Here is a tiny trained network, its code and every weight. The questions are about switching its units off for an input and a class, where a switched-off unit gives its printed mean instead of its output.

import numpy as np


def w(rows, s, z=0):
    codes = np.array(rows[::2]) - 128.0
    scale = np.full(codes.shape[1], s)
    scale[-1] = z or s
    return codes * scale


def f(y):
    return y / 2 * (1 + np.tanh(0.7978845608 * (y + 0.044715 * y**3)))


def log_softmax(a):
    a = a - a.max(-1, keepdims=True)
    return a - np.log(np.exp(a).sum(-1, keepdims=True))


def net(x, mask):
    res = np.array(x, float).reshape(1, 5) / 4 @ E
    y = f(res @ A[0][:, :-1].T + A[0][:, -1])
    res = res + np.where(mask, y, B[0][:, -1]) @ B[0][:, :-1]
    return log_softmax(res[-1] @ U[:, :-1].T + U[:, -1])


A, B = {}, {}
E = w([
[70,213,143,95,174],'x0',
[117,176,118,178,185],'x1',
[10,153,102,181,87],'x2',
[91,103,57,84,157],'x3',
[84,111,215,119,117],'x4',
],0.013)
A[0] = w([
[87,159,103,63,199,246],'neuron 0',
[126,154,153,227,150,169],'neuron 1',
[85,138,158,53,184,131],'neuron 2',
[162,195,157,171,176,169],'neuron 3',
[85,210,170,133,74,234],'neuron 4',
[187,91,139,96,137,190],'neuron 5',
[167,112,111,157,71,222],'neuron 6',
[86,125,94,173,78,168],'neuron 7',
[119,103,7,187,127,193],'neuron 8',
[135,126,169,122,64,92],'neuron 9',
[79,39,88,170,95,253],'neuron 10',
[134,88,55,48,142,223],'neuron 11',
],0.012,0.0043)
B[0] = w([
[139,204,159,170,148,226],'neuron 0',
[175,1,192,212,153,199],'neuron 1',
[174,175,184,90,129,186],'neuron 2',
[186,91,155,204,118,204],'neuron 3',
[107,115,199,109,173,226],'neuron 4',
[137,79,89,133,216,219],'neuron 5',
[136,97,49,77,52,194],'neuron 6',
[35,141,143,204,130,203],'neuron 7',
[122,147,37,192,31,247],'neuron 8',
[58,125,63,31,92,163],'neuron 9',
[95,81,156,172,72,224],'neuron 10',
[165,127,158,156,118,225],'neuron 11',
],0.0089,0.012)
U = w([
[122,121,111,2,104,140],'0',
[16,145,132,153,21,107],'1',
[115,151,87,136,132,4],'2',
[59,220,79,198,176,12],'3',
[189,143,37,173,106,117],'4',
[169,7,164,192,187,250],'5',
[185,241,148,134,220,119],'6',
[95,161,203,60,117,62],'7',
],0.0088,0.0031)

Each question gives the input, the list of numbers given to net, and the class t.
The units are the neurons (one row each of A and B). Each row of codes is followed by its name. A weight is (code - 128) times the scale printed after its matrix; where a second scale follows, it is the last column's (A, B and U).
mask holds one flag per neuron, in row order. A switched-off neuron (its flag False) gives its mean, the last column of its row in B, instead of its output. The means were averaged over made-up inputs and are rounded, as every weight is.
A unit's drop is (log p(t) with every unit on - log p(t) with that unit switched off) / (log p(t) with every unit on - log p(t) with every unit switched off).
The circuit of an input: a set's keep is (log p(t) with only the set's units on - log p(t) with every unit switched off) / (log p(t) with every unit on - log p(t) with every unit switched off). Starting from all 12 units, units are removed one at a time, each time the one whose removal leaves the highest keep (on an exact tie, the one counted first), for as long as the keep stays at least 0.8.
units of the circuit, in order: the units of the circuit, biggest drop first
unit that matters most: the unit with the biggest drop
k most important neurons: the k neurons with the biggest drops, biggest first
drop when u is switched off: that unit's drop, to one decimal
input [7,-5,-1,4,7], class 7: 3 most important neurons	(neuron 5; neuron 3; neuron 4)
input [-4,-2,-2,-7,-7], class 4: unit that matters most	neuron 6
input [6,8,4,4,2], class 6: 2 most important neurons	(neuron 2; neuron 0)
input [-6,5,8,-3,6], class 5: 4 most important neurons	(neuron 1; neuron 4; neuron 8; neuron 0)
input [0,5,-5,1,-4], class 6: 2 most important neurons	(neuron 10; neuron 1)
input [2,3,-8,0,4], class 6: units of the circuit, in order	(neuron 1; neuron 10)
input [-4,-2,-1,3,0], class 4: units of the circuit, in order	(neuron 1; neuron 4)
input [-8,5,8,-6,7], class 5: 4 most important neurons	(neuron 1; neuron 8; neuron 4; neuron 0)
input [-8,3,-5,8,1], class 4: units of the circuit, in order	(neuron 8; neuron 1)
input [6,-6,-5,-5,1], class 6: units of the circuit, in order	(neuron 10; neuron 1)
input [-7,-8,-4,2,6], class 0: 3 most important neurons	(neuron 9; neuron 1; neuron 6)
input [5,4,2,-2,-5], class 5: 2 most important neurons	(neuron 1; neuron 3)
input [-3,-1,-8,6,-6], class 4: 2 most important neurons	(neuron 8; neuron 1)
input [6,3,-8,-7,-3], class 5: units of the circuit, in order	(neuron 3)
input [4,2,2,-2,7], class 7: units of the circuit, in order	(neuron 2; neuron 4)
input [-5,-2,-8,-2,7], class 0: 3 most important neurons	(neuron 9; neuron 1; neuron 3)
input [-1,0,-3,0,-3], class 4: 3 most important neurons	(neuron 1; neuron 4; neuron 10)
input [2,4,-7,0,3], class 6: units of the circuit, in order	(neuron 1; neuron 10)
input [6,3,-3,-7,-5], class 5: 2 most important neurons	(neuron 3; neuron 1)
input [6,-7,2,7,-3], class 3: unit that matters most	neuron 0
input [0,5,7,1,7], class 5: 2 most important neurons	(neuron 1; neuron 8)
input [6,-2,6,-6,5], class 7: units of the circuit, in order	(neuron 4; neuron 8)
input [-5,-1,-3,7,-3], class 4: 2 most important neurons	(neuron 8; neuron 1)
input [-7,-5,-4,2,-7], class 4: 2 most important neurons	(neuron 8; neuron 6)
input [4,0,-8,-2,4], class 6: drop when neuron 3 is switched off	0.0
input [2,6,8,-8,-2], class 5: drop when neuron 1 is switched off	0.4
input [6,4,5,-4,6], class 5: units of the circuit, in order	(neuron 1)
input [0,-6,0,8,-3], class 4: drop when neuron 7 is switched off	0.2
